Here is a tiny trained network, its code and every weight. The questions are about switching its units off for an input and a class, where a switched-off unit gives its printed mean instead of its output.

import numpy as np


def w(rows, s, z=0):
    codes = np.array(rows[::2]) - 128.0
    scale = np.full(codes.shape[1], s)
    scale[-1] = z or s
    return codes * scale


def f(y):
    return np.maximum(y, 0)


def log_softmax(a):
    a = a - a.max(-1, keepdims=True)
    return a - np.log(np.exp(a).sum(-1, keepdims=True))


def net(x, mask):
    res = np.array(x, float).reshape(1, 3) / 4 @ E
    y = f(res @ A[0][:, :-1].T + A[0][:, -1])
    res = res + np.where(mask, y, B[0][:, -1]) @ B[0][:, :-1]
    return log_softmax(res[-1] @ U[:, :-1].T + U[:, -1])


A, B = {}, {}
E = w([
[194,77,152,148,77,150,87],'x0',
[108,103,141,111,247,147,92],'x1',
[168,144,144,20,119,165,136],'x2',
],0.013)
A[0] = w([
[98,112,148,103,233,166,2,81],'neuron 0',
[144,215,78,134,43,139,178,116],'neuron 1',
[123,150,148,109,161,65,236,89],'neuron 2',
[51,195,111,117,152,107,192,40],'neuron 3',
[156,147,133,142,63,115,167,71],'neuron 4',
[185,168,140,49,113,152,166,43],'neuron 5',
[171,149,117,77,114,209,177,254],'neuron 6',
[98,117,96,195,128,93,119,100],'neuron 7',
[104,86,97,177,139,94,167,67],'neuron 8',
[231,50,215,172,102,171,16,74],'neuron 9',
[104,206,70,119,170,123,221,62],'neuron 10',
[77,164,130,113,136,98,164,73],'neuron 11',
[81,185,98,116,177,142,178,106],'neuron 12',
[127,69,92,224,137,85,129,63],'neuron 13',
[120,200,110,132,72,97,137,96],'neuron 14',
[148,145,141,53,141,167,137,95],'neuron 15',
[132,129,131,46,132,157,141,63],'neuron 16',
],0.0097,0.0091)
B[0] = w([
[89,191,128,173,29,240,63,230],'neuron 0',
[95,132,112,159,83,186,87,208],'neuron 1',
[174,145,132,82,107,109,184,165],'neuron 2',
[165,138,160,87,89,108,185,176],'neuron 3',
[100,182,152,126,80,191,94,169],'neuron 4',
[113,119,254,197,131,76,99,172],'neuron 5',
[93,84,92,196,185,85,117,246],'neuron 6',
[100,70,169,175,125,73,107,171],'neuron 7',
[101,114,171,140,106,84,101,151],'neuron 8',
[226,158,111,50,117,111,212,225],'neuron 9',
[191,145,145,93,102,110,152,182],'neuron 10',
[161,148,130,104,97,121,143,156],'neuron 11',
[206,132,109,93,122,131,155,191],'neuron 12',
[121,100,184,131,155,96,103,177],'neuron 13',
[77,191,118,134,78,196,116,170],'neuron 14',
[97,87,192,172,165,97,95,175],'neuron 15',
[103,101,198,154,133,103,134,161],'neuron 16',
],0.0098,0.012)
U = w([
[79,189,130,154,87,247,98,81],'0',
[91,66,207,176,148,13,122,80],'1',
[226,152,125,64,112,88,203,97],'2',
[93,80,12,165,168,105,139,247],'3',
],0.013,0.015)

Each question gives the input, the list of numbers given to net, and the class t.
The units are the neurons (one row each of A and B). Each row of codes is followed by its name. A weight is (code - 128) times the scale printed after its matrix; where a second scale follows, it is the last column's (A, B and U).
mask holds one flag per neuron, in row order. A switched-off neuron (its flag False) gives its mean, the last column of its row in B, instead of its output. The means were averaged over made-up inputs and are rounded, as every weight is.
A unit's drop is (log p(t) with every unit on - log p(t) with that unit switched off) / (log p(t) with every unit on - log p(t) with every unit switched off).
The circuit of an input: a set's keep is (log p(t) with only the set's units on - log p(t) with every unit switched off) / (log p(t) with every unit on - log p(t) with every unit switched off). Starting from the 12 units with the biggest drops (on a tie, the unit counted first), units are removed one at a time, each time the one whose removal leaves the highest keep (on an exact tie, the one counted first), for as long as the keep stays at least 0.8.
units of the circuit, in order: the units of the circuit, biggest drop first
unit that matters most: the unit with the biggest drop
top k neurons: the k neurons with the biggest drops, biggest first
drop of u: that unit's drop, to one decimal
input [-4,-5,6], class 1: top 3 neurons	neuron 0; neuron 5; neuron 6
input [6,-7,6], class 0: units of the circuit, in order	neuron 1
input [-7,8,-6], class 0: top 2 neurons	neuron 0; neuron 9
input [1,-3,2], class 3: top 2 neurons	neuron 0; neuron 6
input [0,6,-6], class 0: top 4 neurons	neuron 0; neuron 6; neuron 5; neuron 15
input [-8,-4,8], class 1: top 4 neurons	neuron 5; neuron 6; neuron 15; neuron 9
input [-6,-5,6], class 1: units of the circuit, in order	neuron 5; neuron 6
input [-1,-5,5], class 0: top 2 neurons	neuron 1; neuron 14
input [5,4,2], class 2: top 2 neurons	neuron 9; neuron 1
input [8,-3,8], class 1: top 3 neurons	neuron 5; neuron 6; neuron 15
input [1,0,-3], class 3: top 2 neurons	neuron 5; neuron 15
input [-3,-1,1], class 3: top 2 neurons	neuron 9; neuron 0
input [4,0,4], class 1: top 2 neurons	neuron 6; neuron 12
input [2,7,-6], class 0: top 2 neurons	neuron 0; neuron 6
input [-7,-5,-6], class 2: unit that matters most	neuron 0
input [-1,-6,7], class 1: drop of neuron 5	0.6
input [4,7,-2], class 0: drop of neuron 0	1.9
input [-1,1,-1], class 3: drop of neuron 0	0.3
